Below is a small trained network, with its code and all its weights. Each question gives an input and a target symbol and asks what happens when units are switched off, that is, made to give their printed mean instead of their output.

import numpy as np


def w(rows, s, z=0):
    codes = np.array(rows[::2]) - 128.0
    scale = np.full(codes.shape[1], s)
    scale[-1] = z or s
    return codes * scale


def f(y):
    return y / 2 * (1 + np.tanh(0.7978845608 * (y + 0.044715 * y**3)))


def softmax(a):
    e = np.exp(a - a.max(-1, keepdims=True))
    return e / e.sum(-1, keepdims=True)


def log_softmax(a):
    a = a - a.max(-1, keepdims=True)
    return a - np.log(np.exp(a).sum(-1, keepdims=True))


def net(x, mask):
    ids = ['γδεθλφ'.index(c) for c in x.split()]
    T = len(ids)
    res = E[ids] + P[:T]
    q, k, v = (res @ M[0].T for M in (Q, K, V))
    z = softmax(np.where(np.tri(T) > 0, q @ k.T / 4**0.5, -1e9)) @ v
    res = res + np.where(mask[0], z, O[0][:, -1]) @ O[0][:, :-1]
    y = f(res @ A[0][:, :-1].T + A[0][:, -1])
    res = res + np.where(mask[1:13], y, B[0][:, -1]) @ B[0][:, :-1]
    return log_softmax(res[-1] @ U[:, :-1].T + U[:, -1])


Q, K, V, O, A, B = {}, {}, {}, {}, {}, {}
E = w([
[192,144,173,97,134,78,70],'γ',
[123,199,123,171,242,161,131],'δ',
[193,176,98,89,85,88,27],'ε',
[122,251,72,189,173,51,121],'θ',
[168,152,94,129,90,145,68],'λ',
[169,179,169,105,83,72,106],'φ',
],0.018)
P = w([
[142,192,91,63,172,162,127],'0',
[226,99,150,170,167,144,93],'1',
[142,126,177,185,120,173,102],'2',
[71,92,54,50,150,92,147],'3',
[66,100,99,153,111,95,101],'4',
[142,136,113,252,74,144,144],'5',
[124,143,138,167,167,103,60],'6',
],0.016)
Q[0] = w([
[18,191,60,121,243,42,131],'H1',
[7,104,91,58,92,91,99],'H1',
[99,58,123,7,138,172,191],'H1',
[140,129,77,177,142,141,192],'H1',
],0.014)
K[0] = w([
[216,76,114,248,61,64,117],'H1',
[219,187,225,197,122,174,97],'H1',
[237,165,94,114,167,163,179],'H1',
[166,86,117,80,98,79,183],'H1',
],0.015)
V[0] = w([
[146,70,212,99,63,99,146],'H1',
[116,112,17,196,49,231,89],'H1',
[99,56,134,47,193,210,22],'H1',
[115,182,126,58,2,44,103],'H1',
],0.0085)
O[0] = w([
[94,173,158,79,113,167,116,11],'H1',
[150,154,91,138,84,146,251,130],'H1',
[173,142,113,116,188,152,129,136],'H1',
[83,97,108,34,135,118,136,129],'H1',
],0.013,0.012)
A[0] = w([
[117,91,188,56,60,186,45,70],'N1',
[200,173,102,124,163,165,110,100],'N2',
[175,129,103,79,1,87,119,188],'N3',
[108,215,175,160,135,100,141,88],'N4',
[208,202,142,132,129,127,67,200],'N5',
[143,167,137,153,150,162,204,13],'N6',
[83,166,107,169,185,126,82,117],'N7',
[172,77,65,154,192,114,143,135],'N8',
[140,73,82,124,59,114,62,72],'N9',
[134,168,143,119,97,155,10,192],'N10',
[150,2,169,1,27,166,153,125],'N11',
[135,60,183,40,55,203,191,2],'N12',
],0.0097,0.0074)
B[0] = w([
[80,145,178,101,118,126,166,149],'N1',
[117,116,135,114,147,117,117,201],'N2',
[157,117,158,101,165,145,136,170],'N3',
[116,107,115,110,140,142,111,149],'N4',
[109,120,106,112,81,132,129,239],'N5',
[97,142,170,136,137,121,93,151],'N6',
[141,100,141,116,140,142,159,203],'N7',
[121,142,158,125,115,117,148,252],'N8',
[110,133,159,130,156,134,134,159],'N9',
[119,132,95,149,136,108,134,187],'N10',
[176,203,86,157,136,156,75,141],'N11',
[120,59,40,199,193,5,75,126],'N12',
],0.018,0.017)
U = w([
[65,27,206,64,48,172,140,81],'γ',
[146,108,85,163,92,94,159,241],'δ',
[195,104,117,145,192,204,77,118],'ε',
[155,46,239,146,253,129,139,42],'θ',
[167,61,197,53,54,238,229,252],'λ',
[110,178,214,143,118,164,122,44],'φ',
],0.0064,0.0026)

Each question gives the input, a string of symbols that net reads in full, and the target symbol t.
The units are the heads (4 rows each of Q, K, V and O) and the neurons (one row each of A and B). Each row of codes is followed by its name. A weight is (code - 128) times the scale printed after its matrix; where a second scale follows, it is the last column's (O, A, B and U).
mask holds one flag per unit, heads first, then neurons. A switched-off unit (its flag False) gives its mean, the last column of its rows in O or B, instead of its output. The means were averaged over made-up inputs and are rounded, as every weight is.
A unit's drop is (log p(t) with every unit on - log p(t) with that unit switched off) / (log p(t) with every unit on - log p(t) with every unit switched off).
The circuit of an input: a set's keep is (log p(t) with only the set's units on - log p(t) with every unit switched off) / (log p(t) with every unit on - log p(t) with every unit switched off). Starting from the 12 units with the biggest drops (on a tie, the unit counted first), units are removed one at a time, each time the one whose removal leaves the highest keep (on an exact tie, the one counted first), for as long as the keep stays at least 0.8.
units of the circuit, in order: the units of the circuit, biggest drop first
unit that matters most: the unit with the biggest drop
top k neurons: the k neurons with the biggest drops, biggest first
drop when u is switched off: that unit's drop, to one decimal
input γ δ δ λ γ γ λ, target γ: unit that matters most -> H1
input ε ε θ δ φ, target θ: units of the circuit, in order -> [N3, N5]
input θ δ φ, target θ: units of the circuit, in order -> [H1, N3, N5]
input γ θ ε, target γ: units of the circuit, in order -> [H1, N5]
input θ θ φ λ, target θ: units of the circuit, in order -> [N5, N3]
input φ δ θ γ γ, target θ: units of the circuit, in order -> [H1, N5, N3]
input δ λ δ γ φ, target δ: units of the circuit, in order -> [H1, N5]
input λ δ λ δ θ γ ε, target θ: units of the circuit, in order -> [H1, N3, N9]
input δ γ δ, target ε: units of the circuit, in order -> [H1, N8, N10]
input λ φ δ δ θ δ, target δ: units of the circuit, in order -> [H1, N3]
input δ δ λ δ θ φ λ, target θ: units of the circuit, in order -> [H1, N5, N3]
input θ λ δ δ γ θ γ, target γ: units of the circuit, in order -> [H1, N1]
input ε φ φ φ φ, target φ: units of the circuit, in order -> [H1, N11]
input λ δ λ φ φ λ, target φ: unit that matters most -> N1
input δ λ δ, target φ: top 3 neurons -> [N6, N3, N7]
input ε φ δ γ, target φ: top 2 neurons -> [N11, N1]
input δ δ φ δ, target γ: top 2 neurons -> [N3, N11]
input ε ε θ ε, target ε: units of the circuit, in order -> [H1, N11, N8]
input λ θ δ θ, target θ: top 3 neurons -> [N5, N10, N7]
input θ θ φ ε, target θ: unit that matters most -> N3
input λ δ γ, target λ: top 2 neurons -> [N10, N12]
input φ θ ε, target φ: top 3 neurons -> [N1, N11, N10]
input θ λ δ ε δ φ, target ε: drop when H1 is switched off -> 0.6
input δ λ ε λ, target λ: drop when H1 is switched off -> 1.4
input θ δ φ λ φ λ, target λ: drop when N10 is switched off -> 0.1
input δ δ ε ε λ ε, target ε: drop when N4 is switched off -> 0.0
input θ δ δ λ δ φ θ, target γ: unit that matters most -> H1
